Below is a small trained network, with its code and all its weights. Each question gives an input and a target symbol and asks what happens when units are switched off, that is, made to give their printed mean instead of their output.

import numpy as np


def w(rows, s, z=0):
    codes = np.array(rows[::2]) - 128.0
    scale = np.full(codes.shape[1], s)
    scale[-1] = z or s
    return codes * scale


def norm(h):
    return h / np.sqrt((h * h).mean(-1, keepdims=True) + 1e-5)


def f(y):
    return np.maximum(y, 0)


def softmax(a):
    e = np.exp(a - a.max(-1, keepdims=True))
    return e / e.sum(-1, keepdims=True)


def log_softmax(a):
    a = a - a.max(-1, keepdims=True)
    return a - np.log(np.exp(a).sum(-1, keepdims=True))


def net(x, mask):
    ids = ['αβδεηθλμξπστψω'.index(c) for c in x.split()]
    T = len(ids)
    res = E[ids] + P[:T]
    q, k, v = (norm(res) @ M[0].T for M in (Q, K, V))
    z = softmax(np.where(np.tri(T) > 0, q @ k.T / 2**0.5, -1e9)) @ v
    res = res + np.where(mask[0], z, O[0][:, -1]) @ O[0][:, :-1]
    y = f(norm(res) @ A[0][:, :-1].T + A[0][:, -1])
    res = res + np.where(mask[1:9], y, B[0][:, -1]) @ B[0][:, :-1]
    return log_softmax(norm(res)[-1] @ U[:, :-1].T + U[:, -1])


Q, K, V, O, A, B = {}, {}, {}, {}, {}, {}
E = w([
[154,129,174,89],'α',
[179,139,167,58],'β',
[152,133,44,126],'δ',
[158,125,165,99],'ε',
[151,136,184,70],'η',
[101,160,31,86],'θ',
[172,137,151,89],'λ',
[128,152,198,90],'μ',
[172,130,154,98],'ξ',
[2,197,42,20],'π',
[159,120,171,65],'σ',
[121,161,202,115],'τ',
[91,106,25,54],'ψ',
[133,153,190,119],'ω',
],0.0084)
P = w([
[58,110,73,254],'0',
[201,182,180,40],'1',
[206,172,169,47],'2',
[208,164,167,59],'3',
[201,166,165,76],'4',
[198,182,167,88],'5',
[182,180,177,101],'6',
[176,180,178,103],'7',
[163,176,192,115],'8',
],0.0041)
Q[0] = w([
[106,191,97,157],'h1',
[85,25,1,198],'h1',
],0.0089)
K[0] = w([
[112,184,23,136],'h1',
[230,226,120,1],'h1',
],0.0075)
V[0] = w([
[118,6,177,171],'h1',
[164,161,65,211],'h1',
],0.012)
O[0] = w([
[192,37,59,151,251],'h1',
[40,20,176,1,77],'h1',
],0.0091,0.0032)
A[0] = w([
[72,135,155,89,251],'n1',
[79,91,105,62,147],'n2',
[123,104,139,183,197],'n3',
[165,132,162,105,139],'n4',
[110,153,188,120,182],'n5',
[58,248,65,116,214],'n6',
[146,120,56,172,118],'n7',
[169,182,71,144,131],'n8',
],0.015,0.0029)
B[0] = w([
[195,128,114,136,216],'n1',
[69,182,87,200,194],'n2',
[146,93,171,118,156],'n3',
[101,106,168,164,177],'n4',
[152,112,120,96,192],'n5',
[126,153,7,103,255],'n6',
[142,174,143,84,201],'n7',
[19,126,152,135,224],'n8',
],0.012,0.0086)
U = w([
[81,86,118,248,120],'α',
[69,87,123,94,118],'β',
[77,64,97,120,217],'δ',
[141,226,167,218,191],'ε',
[128,52,73,148,138],'η',
[50,152,207,145,39],'θ',
[56,108,175,58,97],'λ',
[154,90,214,136,200],'μ',
[196,186,57,55,53],'ξ',
[227,144,49,199,54],'π',
[112,197,178,19,29],'σ',
[238,56,92,98,180],'τ',
[53,184,25,134,253],'ψ',
[218,164,186,85,56],'ω',
],0.014,0.0014)

Each question gives the input, a string of symbols that net reads in full, and the target symbol t.
The units are the heads (2 rows each of Q, K, V and O) and the neurons (one row each of A and B). Each row of codes is followed by its name. A weight is (code - 128) times the scale printed after its matrix; where a second scale follows, it is the last column's (O, A, B and U).
mask holds one flag per unit, heads first, then neurons. A switched-off unit (its flag False) gives its mean, the last column of its rows in O or B, instead of its output. The means were averaged over made-up inputs and are rounded, as every weight is.
A unit's drop is (log p(t) with every unit on - log p(t) with that unit switched off) / (log p(t) with every unit on - log p(t) with every unit switched off).
The circuit of an input: a set's keep is (log p(t) with only the set's units on - log p(t) with every unit switched off) / (log p(t) with every unit on - log p(t) with every unit switched off). Starting from all 9 units, units are removed one at a time, each time the one whose removal leaves the highest keep (on an exact tie, the one counted first), for as long as the keep stays at least 0.8.
units of the circuit, in order: the units of the circuit, biggest drop first
k most important neurons: the k neurons with the biggest drops, biggest first
drop of u: that unit's drop, to one decimal
input α ω ε λ, target τ: units of the circuit, in order	(h1, n6)
input η η η μ η η π α ε, target ε: units of the circuit, in order	(n6)
input μ θ δ δ ω, target θ: units of the circuit, in order	(n6, n1)
input η ψ α, target ε: units of the circuit, in order	(h1, n6, n8)
input ψ ω η ξ α θ α π σ, target ω: 2 most important neurons	(n6, n8)
input ψ η α ω π α, target ω: 4 most important neurons	(n6, n8, n1, n5)
input τ η η, target μ: units of the circuit, in order	(n6, n4)
input η ε λ η β δ ψ σ, target ε: 3 most important neurons	(n6, n8, n7)
input ω α α σ, target α: 2 most important neurons	(n2, n6)
input ε β σ, target η: 2 most important neurons	(n2, n8)
input δ ω δ η σ α η ω, target λ: drop of n2	0.1
input η θ β α ξ θ σ, target ε: drop of n2	0.0
input θ π ε τ θ τ β, target σ: drop of n1	0.1
